Below is a small trained network, with its code and all its weights. Each question gives an input and a target symbol and asks what happens when units are switched off, that is, made to give their printed mean instead of their output.

import numpy as np


def w(rows, s, z=0):
    codes = np.array(rows[::2]) - 128.0
    scale = np.full(codes.shape[1], s)
    scale[-1] = z or s
    return codes * scale


def norm(h):
    return h / np.sqrt((h * h).mean(-1, keepdims=True) + 1e-5)


def f(y):
    return y / 2 * (1 + np.tanh(0.7978845608 * (y + 0.044715 * y**3)))


def softmax(a):
    e = np.exp(a - a.max(-1, keepdims=True))
    return e / e.sum(-1, keepdims=True)


def log_softmax(a):
    a = a - a.max(-1, keepdims=True)
    return a - np.log(np.exp(a).sum(-1, keepdims=True))


def net(x, mask):
    ids = ['αβγδεζθλμξπσφψω'.index(c) for c in x.split()]
    T = len(ids)
    res = E[ids] + P[:T]
    r = norm(res)
    for j in range(2):
        rows = slice(4 * j, 4 * j + 4)
        q, k, v = (r @ M[0][rows].T for M in (Q, K, V))
        z = softmax(np.where(np.tri(T) > 0, q @ k.T / 4**0.5, -1e9)) @ v
        o = O[0][rows]
        res = res + np.where(mask[j], z, o[:, -1]) @ o[:, :-1]
    y = f(norm(res) @ A[0][:, :-1].T + A[0][:, -1])
    res = res + np.where(mask[2:6], y, B[0][:, -1]) @ B[0][:, :-1]
    return log_softmax(norm(res)[-1] @ U[:, :-1].T + U[:, -1])


Q, K, V, O, A, B = {}, {}, {}, {}, {}, {}
E = w([
[172,165,80,179,115],'α',
[148,154,52,246,103],'β',
[106,95,131,166,86],'γ',
[172,175,102,149,109],'δ',
[117,125,149,135,62],'ε',
[136,111,125,130,65],'ζ',
[126,92,218,68,155],'θ',
[109,146,226,140,164],'λ',
[121,118,123,143,81],'μ',
[87,13,110,34,148],'ξ',
[132,134,122,129,63],'π',
[117,3,88,122,204],'σ',
[111,121,134,157,81],'φ',
[209,186,127,119,159],'ψ',
[203,169,78,137,150],'ω',
],0.022)
P = w([
[54,160,84,26,254],'0',
[219,67,82,100,12],'1',
[200,76,118,100,23],'2',
[196,94,135,110,38],'3',
[185,100,158,110,40],'4',
[147,46,133,164,116],'5',
[164,84,173,141,71],'6',
[161,76,179,134,84],'7',
[146,83,172,146,92],'8',
[138,68,170,147,97],'9',
],0.0058)
Q[0] = w([
[111,126,152,109,77],'H1',
[174,146,156,136,123],'H1',
[88,154,129,75,166],'H1',
[122,74,161,137,9],'H1',
[78,61,175,149,7],'H2',
[202,136,238,189,220],'H2',
[30,62,169,103,113],'H2',
[141,57,146,63,243],'H2',
],0.011)
K[0] = w([
[137,117,151,40,175],'H1',
[184,131,118,146,137],'H1',
[170,35,155,134,150],'H1',
[35,181,56,99,181],'H1',
[8,172,134,130,110],'H2',
[194,174,241,186,175],'H2',
[39,138,102,98,165],'H2',
[146,48,193,94,185],'H2',
],0.013)
V[0] = w([
[102,159,140,154,58],'H1',
[93,251,185,144,95],'H1',
[159,156,211,145,113],'H1',
[66,88,252,51,147],'H1',
[94,84,56,160,138],'H2',
[110,175,127,238,123],'H2',
[204,174,10,75,135],'H2',
[92,204,135,146,181],'H2',
],0.011)
O[0] = w([
[71,179,127,149,179,142],'H1',
[58,230,255,137,111,157],'H1',
[73,122,178,205,75,105],'H1',
[199,154,177,202,56,2],'H1',
[161,160,110,162,67,121],'H2',
[139,184,161,119,7,152],'H2',
[100,117,111,226,130,188],'H2',
[106,238,9,76,48,92],'H2',
],0.0095,0.0087)
A[0] = w([
[132,167,87,48,171,104],'N1',
[151,249,205,66,142,2],'N2',
[142,193,50,116,194,199],'N3',
[195,169,96,182,127,243],'N4',
],0.014,0.0043)
B[0] = w([
[238,126,10,154,155,172],'N1',
[158,131,147,58,214,186],'N2',
[98,171,194,233,97,253],'N3',
[143,217,39,185,189,209],'N4',
],0.011,0.0067)
U = w([
[141,201,50,222,170,108],'α',
[39,148,161,207,172,80],'β',
[90,137,190,194,111,112],'γ',
[186,150,50,122,102,12],'δ',
[100,137,30,96,91,76],'ε',
[193,115,159,189,74,2],'ζ',
[118,56,215,122,103,172],'θ',
[143,228,118,45,123,163],'λ',
[117,155,211,127,155,45],'μ',
[174,69,79,113,156,148],'ξ',
[200,87,105,142,129,112],'π',
[143,49,104,178,202,44],'σ',
[110,52,130,65,169,220],'φ',
[7,81,136,62,156,241],'ψ',
[79,85,38,64,169,205],'ω',
],0.013,0.0036)

Each question gives the input, a string of symbols that net reads in full, and the target symbol t.
The units are the heads (4 rows each of Q, K, V and O) and the neurons (one row each of A and B). Each row of codes is followed by its name. A weight is (code - 128) times the scale printed after its matrix; where a second scale follows, it is the last column's (O, A, B and U).
mask holds one flag per unit, heads first, then neurons. A switched-off unit (its flag False) gives its mean, the last column of its rows in O or B, instead of its output. The means were averaged over made-up inputs and are rounded, as every weight is.
A unit's drop is (log p(t) with every unit on - log p(t) with that unit switched off) / (log p(t) with every unit on - log p(t) with every unit switched off).
The circuit of an input: a set's keep is (log p(t) with only the set's units on - log p(t) with every unit switched off) / (log p(t) with every unit on - log p(t) with every unit switched off). Starting from all 6 units, units are removed one at a time, each time the one whose removal leaves the highest keep (on an exact tie, the one counted first), for as long as the keep stays at least 0.8.
circuit, biggest first: the units of the circuit, biggest drop first
top k neurons: the k neurons with the biggest drops, biggest first
which heads matter: for each layer, one digit per head in row order, 1 if its drop is at least 0.15 and else 0, layers parted by /
input α μ δ φ ε φ δ, target β: circuit, biggest first -> (H1, N3)
input ζ θ γ, target σ: which heads matter -> 11
input θ γ α ξ φ λ δ β δ ε, target ζ: which heads matter -> 10
input γ θ ω μ π π α δ φ, target δ: circuit, biggest first -> (H1, H2)
input ω ξ β α δ δ δ π φ, target φ: which heads matter -> 10
input α ψ ε μ φ ω ξ ξ φ π, target ω: circuit, biggest first -> (H1)
input ε π ξ φ, target μ: circuit, biggest first -> (H1, H2, N2)
input ψ δ ζ φ φ φ α σ ζ, target θ: which heads matter -> 00
input ζ θ α δ α, target β: which heads matter -> 11
input δ δ α φ δ α ψ ζ μ, target ψ: which heads matter -> 10
input θ φ δ ψ φ φ φ ψ φ μ, target ζ: which heads matter -> 10
input φ λ γ ψ δ δ δ φ ε, target λ: which heads matter -> 01
input ε δ μ π π, target μ: which heads matter -> 11
input θ ψ ψ ζ γ φ π, target ζ: which heads matter -> 10
input δ ψ φ, target ψ: circuit, biggest first -> (H1)
input ζ φ ψ β φ φ φ ψ, target β: circuit, biggest first -> (H2, N3)
input γ λ φ ζ, target δ: which heads matter -> 11
input β ξ π ψ μ α φ ζ ζ, target ε: circuit, biggest first -> (H2, H1)
input φ φ ψ δ ε ψ, target β: circuit, biggest first -> (H1, N3)
input ζ λ ψ π φ δ σ α μ, target σ: circuit, biggest first -> (H2)
input δ θ α δ ω γ, target ψ: top 2 neurons -> (N3, N4)
input β ψ θ φ ξ δ φ λ ε φ, target ε: circuit, biggest first -> (H2, H1)
input δ δ λ ε, target ψ: top 2 neurons -> (N3, N4)
